Each row is followed by roughly how far along a hidden order it lies, from 0 to 20. A new part has a new order.
[-0.40 -0.05 -1.49 -0.08  0.16  1.34 -0.33  1.36  0.42  0.59  0.87 -1.12
  2.54  0.75 -0.25  0.77 -2.88 -6.13 -0.99  0.46  3.97  1.30  0.18  1.49
  2.17 -0.47 -0.20 -1.70 -3.73] : 20
[ 1.10  0.00 -0.37 -0.61  0.42  2.15  0.73  0.96 -0.95  0.42 -0.09 -1.64
  6.71  1.33 -1.17 -0.30 -0.41 -3.47 -1.45 -0.09  2.91  0.31  1.84 -0.43
 -1.54  1.76  0.41 -0.58 -0.94] : 5
[ 0.78 -0.07 -1.31 -0.16  0.57  3.44 -0.11  1.27 -0.74  0.77  0.56 -2.35
  5.71  0.39 -0.69  0.70 -1.57 -4.50 -1.86  0.03  3.77  1.24  1.60  0.24
 -1.39  0.93 -0.07 -1.78 -1.84] : 0
[-0.65  0.29 -0.62 -0.52  0.33  0.94  0.13  0.77 -0.54  0.30  0.59 -1.33
  1.98  0.57 -1.61  0.09 -1.68 -4.74 -0.50  0.40  3.83 -0.71  2.55  1.37
 -0.23  1.12 -0.47 -0.35 -1.42] : 4
[-0.42  0.18 -0.23 -0.53 -0.06 -0.83  0.44  0.63  0.37  0.15  0.14 -0.10
  1.65  1.27 -0.74 -0.26 -1.36 -3.95 -0.10  0.33  2.85 -0.04  0.61  0.66
  1.73  0.21  0.23 -0.17 -2.03] : 18
[-0.26  0.26 -0.50 -0.71  0.34  0.70  0.04  0.60 -0.48  0.14  0.44 -1.27
  4.25  1.12 -1.98 -0.87 -1.28 -4.09 -0.57  0.22  2.60 -0.74  2.38  1.54
  0.29  1.20 -0.29  0.14 -1.73] : 5
[ 1.07 -0.24 -0.65 -0.13  0.12  2.23  0.89  1.29 -0.24  0.75 -0.06 -1.01
  4.38  1.26  0.43  1.13 -1.08 -4.28 -1.54  0.10  4.17  1.70  0.02 -1.23
 -0.59  0.63  0.76 -2.05 -1.76] : 18
[-0.64  0.07 -0.64 -0.35 -0.01  0.52  0.51  0.90 -0.02  0.40  0.49 -0.43
  0.70  1.26 -0.71  0.44 -2.11 -5.38 -0.24  0.57  4.53 -0.40  1.25  0.98
  1.06  0.55 -0.15 -0.80 -2.24] : 20
[ 0.93 -0.17 -1.71  0.03  0.64  4.21 -0.41  1.54 -0.61  0.99  0.72 -2.60
  6.36  0.17 -0.53  1.11 -1.91 -4.74 -2.41 -0.02  3.66  2.19  1.12  0.16
 -1.19  0.48 -0.08 -2.37 -2.61] : 0

New part:
[-1.34 -4.34 -2.96  1.48  1.41 -0.82  0.19  0.21  1.61 -0.11  1.05  3.67
  0.59 -0.95  5.15 -0.61  0.85 -0.94 -0.03] : 19
[-0.79 -2.87 -1.15 -0.90 -1.55 -0.25  0.24  0.92  1.09  0.10  1.56  1.09
  0.31 -0.60  1.43 -0.40  0.26 -0.08  1.07] : 8
[-0.65 -1.62 -1.10  0.39  4.14  0.02  0.25 -1.75  0.73 -0.82  3.34  2.09
 -0.74 -0.43  4.34 -0.05  1.64  0.56 -0.62] : 18
[-0.43 -9.99  1.52 -2.13 -2.04 -0.16  0.14  1.18  2.60 -0.63  6.69  0.02
 -0.95 -0.30 -0.14 -1.20  0.64  1.30  2.42] : 4
[-0.34 -4.98 -0.92  3.84  2.46  0.13  0.56 -1.66  0.54 -0.05  2.21  2.90
 -0.64 -0.55  4.53 -2.19  2.01 -0.36 -0.11] : 16
[-0.57 -5.13 -1.52  2.16  1.36 -0.21  0.37 -0.90  1.26 -0.35  2.89  3.00
 -0.36 -0.65  4.45 -1.32  1.54 -0.25  0.08] : 16
[-0.91  3.02 -1.96 -0.92  3.26 -0.06  0.11 -1.45  0.51 -0.87  1.76  2.02
 -0.22 -0.54  4.11  1.24  1.12  0.42 -0.97] : 19
[-0.68 -5.66 -0.95  0.08 -0.61 -0.15  0.33  0.18  1.44 -0.11  2.96  1.72
 -0.30 -0.54  2.17 -0.96  0.65  0.16  0.36] : 10
[-1.11  1.12 -0.36 -2.95  3.65 -0.11 -0.10 -1.33  1.28 -1.62  4.97  1.64
 -0.87 -0.38  3.50  1.89  1.29  1.28 -0.76] : 20
[-0.67  4.66 -1.34 -1.08  2.65  0.27  0.28 -1.32  0.09 -0.41  1.09  1.15
 -0.26 -0.37  2.78  1.25  0.89  0.50 -0.55] : 14
[ 0.73  1.07  1.15  0.86 -0.27  0.99  0.53 -0.53 -0.39  0.58 -0.19 -1.27
 -0.54  0.14 -1.14 -1.17  0.42  0.24  1.22] : 0
[-0.48  2.39 -1.03 -0.35 -2.96 -0.04  0.35  1.78  0.05  1.05 -3.49 -0.05
  1.23 -0.32 -0.21 -0.13 -0.88 -1.01  1.39] : 2
[ 0.21 -1.58  0.83 -0.24 -1.23  0.62  0.41  0.27  0.55  0.47  0.80 -0.48
 -0.31 -0.02 -1.00 -0.99  0.10  0.30  1.60] : 1
[-0.72 -0.26 -2.01  1.02  2.45  0.01  0.29 -1.24  0.57 -0.28  1.59  2.30
 -0.20 -0.55  3.89 -0.16  1.26 -0.06 -0.54] : 17
[-0.65 -0.41 -0.73 -1.61 -0.56 -0.03  0.21  0.12  0.64 -0.16  1.17  0.16
  0.11 -0.42  0.58  0.39  0.16  0.29  0.86] : 7
[-1.78 -7.11 -1.96 -2.60  0.10 -1.16 -0.21  1.02  3.09 -1.29  4.88  2.97
  0.11 -0.72  4.91  1.05  0.70  0.36  0.55] : 20
[-0.66  3.37 -2.29  0.97  1.36  0.09  0.39 -1.10 -0.27  0.06 -0.85  1.53
  0.31 -0.54  3.31  0.23  0.90 -0.50 -0.53] : 14
